Here is a tiny trained network, its code and every weight. The questions are about switching its units off for an input and a class, where a switched-off unit gives its printed mean instead of its output.

import numpy as np


def w(rows, s, z=0):
    codes = np.array(rows[::2]) - 128.0
    scale = np.full(codes.shape[1], s)
    scale[-1] = z or s
    return codes * scale


def norm(h):
    return h / np.sqrt((h * h).mean(-1, keepdims=True) + 1e-5)


def f(y):
    return y / 2 * (1 + np.tanh(0.7978845608 * (y + 0.044715 * y**3)))


def log_softmax(a):
    a = a - a.max(-1, keepdims=True)
    return a - np.log(np.exp(a).sum(-1, keepdims=True))


def net(x, mask):
    res = np.array(x, float).reshape(1, 7) / 4 @ E
    u = 0
    for l in range(2):
        y = f(norm(res) @ A[l][:, :-1].T + A[l][:, -1])
        res = res + np.where(mask[u : u + 12], y, B[l][:, -1]) @ B[l][:, :-1]
        u += 12
    return log_softmax(norm(res)[-1] @ U[:, :-1].T + U[:, -1])


A, B = {}, {}
E = w([
[127,125,130,127,126,131,127,128,125],'x0',
[128,128,130,128,127,129,130,129,125],'x1',
[189,54,88,99,236,170,125,72,78],'x2',
[122,127,128,126,129,128,128,130,125],'x3',
[128,127,127,129,127,129,124,126,132],'x4',
[154,42,201,60,160,115,139,195,206],'x5',
[181,185,134,44,133,86,2,170,93],'x6',
],0.01)
A[0] = w([
[36,142,128,185,2,121,170,182,207,134],'L0N1',
[170,114,193,195,119,123,122,137,144,59],'L0N2',
[103,87,100,136,121,139,89,40,72,25],'L0N3',
[137,251,25,160,109,105,77,84,2,124],'L0N4',
[172,43,56,153,207,117,171,53,121,89],'L0N5',
[132,242,173,76,50,41,59,176,147,70],'L0N6',
[130,134,234,160,66,103,127,177,178,114],'L0N7',
[191,157,114,76,211,131,33,119,90,54],'L0N8',
[87,216,59,235,114,172,178,24,54,153],'L0N9',
[73,208,81,213,47,117,91,126,99,40],'L0N10',
[109,80,188,130,46,108,142,192,165,2],'L0N11',
[92,54,128,169,144,138,186,138,231,57],'L0N12',
],0.0075,0.005)
B[0] = w([
[211,102,138,89,194,20,166,26,60,231],'L0N1',
[107,132,131,127,135,120,144,120,144,122],'L0N2',
[130,160,118,106,120,150,181,78,145,144],'L0N3',
[162,211,241,191,215,155,181,82,79,255],'L0N4',
[48,160,129,162,101,232,72,151,131,209],'L0N5',
[49,108,122,177,66,255,90,185,162,228],'L0N6',
[98,190,85,125,151,130,168,107,163,192],'L0N7',
[153,119,102,59,104,56,180,106,82,217],'L0N8',
[72,31,7,73,46,114,80,150,193,245],'L0N9',
[174,74,176,199,97,88,58,186,142,187],'L0N10',
[94,195,103,92,173,113,199,124,158,162],'L0N11',
[166,181,188,170,207,145,181,100,99,182],'L0N12',
],0.0082,0.0087)
A[1] = w([
[139,194,178,173,85,144,97,240,153,83],'L1N1',
[162,14,202,119,204,195,131,165,124,31],'L1N2',
[164,43,125,170,125,2,154,90,178,45],'L1N3',
[113,175,186,200,112,140,179,142,119,103],'L1N4',
[84,156,57,48,39,86,117,190,228,15],'L1N5',
[90,117,174,120,195,152,153,68,120,114],'L1N6',
[139,123,185,61,171,26,155,158,98,252],'L1N7',
[178,14,74,76,102,4,108,138,92,68],'L1N8',
[115,140,199,137,171,218,131,136,116,51],'L1N9',
[157,215,166,138,177,105,134,76,67,91],'L1N10',
[187,134,109,150,104,45,109,5,30,43],'L1N11',
[97,156,72,92,99,119,139,203,202,40],'L1N12',
],0.0087,0.0042)
B[1] = w([
[111,142,123,152,165,108,65,104,188,196],'L1N1',
[143,125,165,165,69,110,115,167,108,196],'L1N2',
[134,143,88,111,107,38,135,153,205,193],'L1N3',
[174,114,163,137,133,117,55,76,112,174],'L1N4',
[108,113,136,69,174,190,164,185,141,178],'L1N5',
[137,136,165,126,131,100,125,158,120,200],'L1N6',
[132,90,107,123,159,172,111,46,97,255],'L1N7',
[154,75,131,138,37,55,40,121,126,207],'L1N8',
[123,94,137,166,70,88,185,183,159,180],'L1N9',
[160,203,123,122,123,143,142,129,120,213],'L1N10',
[110,154,100,70,115,139,177,248,143,238],'L1N11',
[95,127,115,71,181,154,105,145,115,153],'L1N12',
],0.012,0.0068)
U = w([
[115,91,26,147,34,2,134,143,194,251],'0',
[169,176,181,114,219,53,235,45,163,105],'1',
[124,209,177,249,105,131,20,121,152,95],'2',
[61,127,143,41,204,191,80,198,198,92],'3',
[23,63,18,172,95,227,128,67,117,232],'4',
[140,37,229,238,96,186,186,217,106,50],'5',
[189,232,75,45,128,167,169,169,23,30],'6',
[195,12,140,59,87,99,48,106,60,120],'7',
],0.016,0.0012)

Each question gives the input, the list of numbers given to net, and the class t.
The units are the neurons (one row each of A and B). Each row of codes is followed by its name. A weight is (code - 128) times the scale printed after its matrix; where a second scale follows, it is the last column's (A, B and U).
mask holds one flag per neuron, layer by layer. A switched-off neuron (its flag False) gives its mean, the last column of its row in B, instead of its output. The means were averaged over made-up inputs and are rounded, as every weight is.
A unit's drop is (log p(t) with every unit on - log p(t) with that unit switched off) / (log p(t) with every unit on - log p(t) with every unit switched off).
The circuit of an input: a set's keep is (log p(t) with only the set's units on - log p(t) with every unit switched off) / (log p(t) with every unit on - log p(t) with every unit switched off). Starting from the 12 units with the biggest drops (on a tie, the unit counted first), units are removed one at a time, each time the one whose removal leaves the highest keep (on an exact tie, the one counted first), for as long as the keep stays at least 0.8.
units of the circuit, in order: the units of the circuit, biggest drop first
most important unit: the unit with the biggest drop
top k neurons: the k neurons with the biggest drops, biggest first
top k neurons in layer l: the k neurons of layer l with the biggest drops, biggest first
drop of u: that unit's drop, to one decimal
input [3,-8,-6,-7,6,1,-6], class 1: most important unit -> L0N12
input [3,3,0,-8,7,-4,-8], class 0: top 2 neurons in layer 0 -> (L0N6 L0N1)
input [4,0,0,0,3,-8,-6], class 0: units of the circuit, in order -> (L0N9 L1N7)
input [4,7,0,3,6,-5,7], class 2: top 2 neurons -> (L0N6 L0N1)
input [-6,6,-2,5,-2,0,8], class 2: units of the circuit, in order -> (L0N6 L1N11)
input [8,-2,-1,-1,6,0,-7], class 0: top 2 neurons -> (L0N4 L0N9)
input [5,5,8,4,-4,-2,1], class 6: top 2 neurons -> (L0N6 L0N8)
input [-5,3,-2,5,1,-6,0], class 0: top 3 neurons -> (L0N9 L0N10 L0N5)
input [0,-8,0,1,-1,1,2], class 3: top 3 neurons -> (L0N1 L0N6 L0N4)
input [-4,4,-7,-3,3,1,4], class 3: top 2 neurons -> (L0N4 L0N6)
input [1,-4,8,-4,0,7,0], class 5: top 2 neurons -> (L0N5 L0N1)
input [-5,5,1,5,-4,7,0], class 5: top 4 neurons -> (L0N1 L0N9 L0N8 L1N2)
input [1,-7,0,4,-6,1,1], class 3: top 3 neurons in layer 0 -> (L0N4 L0N1 L0N6)
input [-2,7,-3,-5,-3,-7,-2], class 0: units of the circuit, in order -> (L0N9)
input [-2,-4,-1,0,-1,-6,0], class 0: top 3 neurons -> (L0N9 L0N5 L0N10)
input [8,8,7,7,-5,0,5], class 6: top 2 neurons in layer 1 -> (L1N11 L1N10)
input [7,-3,2,3,-4,0,2], class 6: top 2 neurons -> (L0N9 L1N11)
input [-4,5,0,0,-8,-3,-3], class 0: top 2 neurons -> (L0N9 L0N6)
input [-5,6,2,-5,0,0,3], class 6: drop of L0N9 -> 2.8
input [8,-8,-1,4,-7,2,-6], class 1: most important unit -> L0N12
input [-8,-5,0,-8,7,8,-5], class 1: drop of L0N6 -> 1.0
